Below is a small trained network, with its code and all its weights. Each question gives an input and a target symbol and asks what happens when units are switched off, that is, made to give their printed mean instead of their output.

import numpy as np


def w(rows, s, z=0):
    codes = np.array(rows[::2]) - 128.0
    scale = np.full(codes.shape[1], s)
    scale[-1] = z or s
    return codes * scale


def norm(h):
    return h / np.sqrt((h * h).mean(-1, keepdims=True) + 1e-5)


def f(y):
    return np.maximum(y, 0)


def softmax(a):
    e = np.exp(a - a.max(-1, keepdims=True))
    return e / e.sum(-1, keepdims=True)


def log_softmax(a):
    a = a - a.max(-1, keepdims=True)
    return a - np.log(np.exp(a).sum(-1, keepdims=True))


def net(x, mask):
    ids = ['αβδεζηθλμξπστφψω'.index(c) for c in x.split()]
    T = len(ids)
    res = E[ids] + P[:T]
    r = norm(res)
    for j in range(2):
        rows = slice(3 * j, 3 * j + 3)
        q, k, v = (r @ M[0][rows].T for M in (Q, K, V))
        z = softmax(np.where(np.tri(T) > 0, q @ k.T / 3**0.5, -1e9)) @ v
        o = O[0][rows]
        res = res + np.where(mask[j], z, o[:, -1]) @ o[:, :-1]
    y = f(norm(res) @ A[0][:, :-1].T + A[0][:, -1])
    res = res + np.where(mask[2:6], y, B[0][:, -1]) @ B[0][:, :-1]
    return log_softmax(norm(res)[-1] @ U[:, :-1].T + U[:, -1])


Q, K, V, O, A, B = {}, {}, {}, {}, {}, {}
E = w([
[54,150,172,89],'α',
[43,165,186,42],'β',
[145,202,112,100],'δ',
[99,152,131,84],'ε',
[142,154,112,95],'ζ',
[143,172,112,11],'η',
[112,157,171,117],'θ',
[110,203,173,110],'λ',
[99,143,132,88],'μ',
[110,232,159,84],'ξ',
[87,189,205,66],'π',
[163,177,141,64],'σ',
[88,146,185,29],'τ',
[3,226,199,94],'φ',
[61,160,117,157],'ψ',
[114,233,31,195],'ω',
],0.0057)
P = w([
[151,83,118,158],'0',
[246,232,176,159],'1',
[93,115,16,57],'2',
[114,147,128,113],'3',
[202,200,186,159],'4',
[106,100,7,83],'5',
[48,46,106,75],'6',
[173,212,167,161],'7',
[61,123,25,87],'8',
],0.011)
Q[0] = w([
[87,100,74,33],'head 0',
[81,140,138,163],'head 0',
[101,1,73,99],'head 0',
[195,234,133,124],'head 1',
[93,238,212,103],'head 1',
[160,165,189,149],'head 1',
],0.0097)
K[0] = w([
[129,154,92,169],'head 0',
[117,107,132,140],'head 0',
[56,238,91,93],'head 0',
[202,7,96,190],'head 1',
[132,87,186,175],'head 1',
[195,98,126,132],'head 1',
],0.013)
V[0] = w([
[130,47,43,155],'head 0',
[122,119,106,8],'head 0',
[183,59,149,90],'head 0',
[3,47,100,163],'head 1',
[133,134,178,87],'head 1',
[119,190,178,173],'head 1',
],0.013)
O[0] = w([
[188,39,153,102,210],'head 0',
[103,147,185,13,43],'head 0',
[219,117,127,101,25],'head 0',
[52,143,247,212,29],'head 1',
[179,132,179,55,6],'head 1',
[127,243,89,113,103],'head 1',
],0.011,0.002)
A[0] = w([
[82,16,107,60,136],'neuron 0',
[160,125,19,153,222],'neuron 1',
[2,62,49,177,166],'neuron 2',
[127,158,94,239,5],'neuron 3',
],0.0097,0.0022)
B[0] = w([
[116,210,188,135,196],'neuron 0',
[104,45,175,75,218],'neuron 1',
[67,7,119,75,254],'neuron 2',
[107,241,144,86,191],'neuron 3',
],0.011,0.0082)
U = w([
[133,133,160,172,142],'α',
[97,151,229,146,33],'β',
[185,90,104,95,73],'δ',
[144,101,177,143,42],'ε',
[170,168,143,112,75],'ζ',
[165,115,181,87,28],'η',
[154,102,133,150,140],'θ',
[119,156,6,105,169],'λ',
[133,104,179,138,40],'μ',
[116,172,44,94,59],'ξ',
[162,213,88,135,253],'π',
[162,113,133,52,73],'σ',
[138,175,223,116,127],'τ',
[38,230,108,186,157],'φ',
[81,120,150,179,184],'ψ',
[71,13,71,120,242],'ω',
],0.013,0.0028)

Each question gives the input, a string of symbols that net reads in full, and the target symbol t.
The units are the heads (3 rows each of Q, K, V and O) and the neurons (one row each of A and B). Each row of codes is followed by its name. A weight is (code - 128) times the scale printed after its matrix; where a second scale follows, it is the last column's (O, A, B and U).
mask holds one flag per unit, heads first, then neurons. A switched-off unit (its flag False) gives its mean, the last column of its rows in O or B, instead of its output. The means were averaged over made-up inputs and are rounded, as every weight is.
A unit's drop is (log p(t) with every unit on - log p(t) with that unit switched off) / (log p(t) with every unit on - log p(t) with every unit switched off).
The circuit of an input: a set's keep is (log p(t) with only the set's units on - log p(t) with every unit switched off) / (log p(t) with every unit on - log p(t) with every unit switched off). Starting from all 6 units, units are removed one at a time, each time the one whose removal leaves the highest keep (on an exact tie, the one counted first), for as long as the keep stays at least 0.8.
units of the circuit, in order: the units of the circuit, biggest drop first
most important unit: the unit with the biggest drop
top k neurons: the k neurons with the biggest drops, biggest first
heads that matter: for each layer, one digit per head in row order, 1 if its drop is at least 0.15 and else 0, layers parted by /
drop when u is switched off: that unit's drop, to one decimal
input ξ λ η ω ξ σ ω β, target λ: heads that matter : 01
input β σ λ λ ω α ψ ω, target τ: heads that matter : 11
input λ ω δ σ, target λ: units of the circuit, in order : [head 1; head 0]
input ω ω π λ δ, target φ: heads that matter : 00
input λ θ ξ β σ σ λ δ, target π: most important unit : neuron 2
input λ φ ξ ω λ, target π: heads that matter : 00
input ξ λ ω λ ψ μ β α, target λ: heads that matter : 01
input λ ξ λ ε, target λ: heads that matter : 11
input λ β β λ ω ω β ψ, target π: units of the circuit, in order : [neuron 2; head 1]
input π π τ ω, target π: units of the circuit, in order : [neuron 2; head 0]
input π λ μ λ, target π: units of the circuit, in order : [neuron 2; head 0]
input β ω ε β α λ ω ω, target τ: units of the circuit, in order : [head 1; head 0]
input π ψ ω σ, target π: top 2 neurons : [neuron 2; neuron 1]
input ω ω σ λ β λ ξ ψ, target φ: most important unit : neuron 3
input ω α ω ξ φ ξ ψ α, target φ: top 2 neurons : [neuron 3; neuron 1]
input ω η ε ξ λ, target φ: drop when neuron 1 is switched off : 0.0
input λ λ β μ θ, target π: drop when neuron 3 is switched off : 0.1
input ω ζ β λ λ β μ σ, target φ: drop when head 1 is switched off : 0.4
input λ β α λ ω μ ω β, target π: top 2 neurons : [neuron 2; neuron 3]
input ξ ω λ β λ λ λ ξ, target λ: units of the circuit, in order : [head 1]
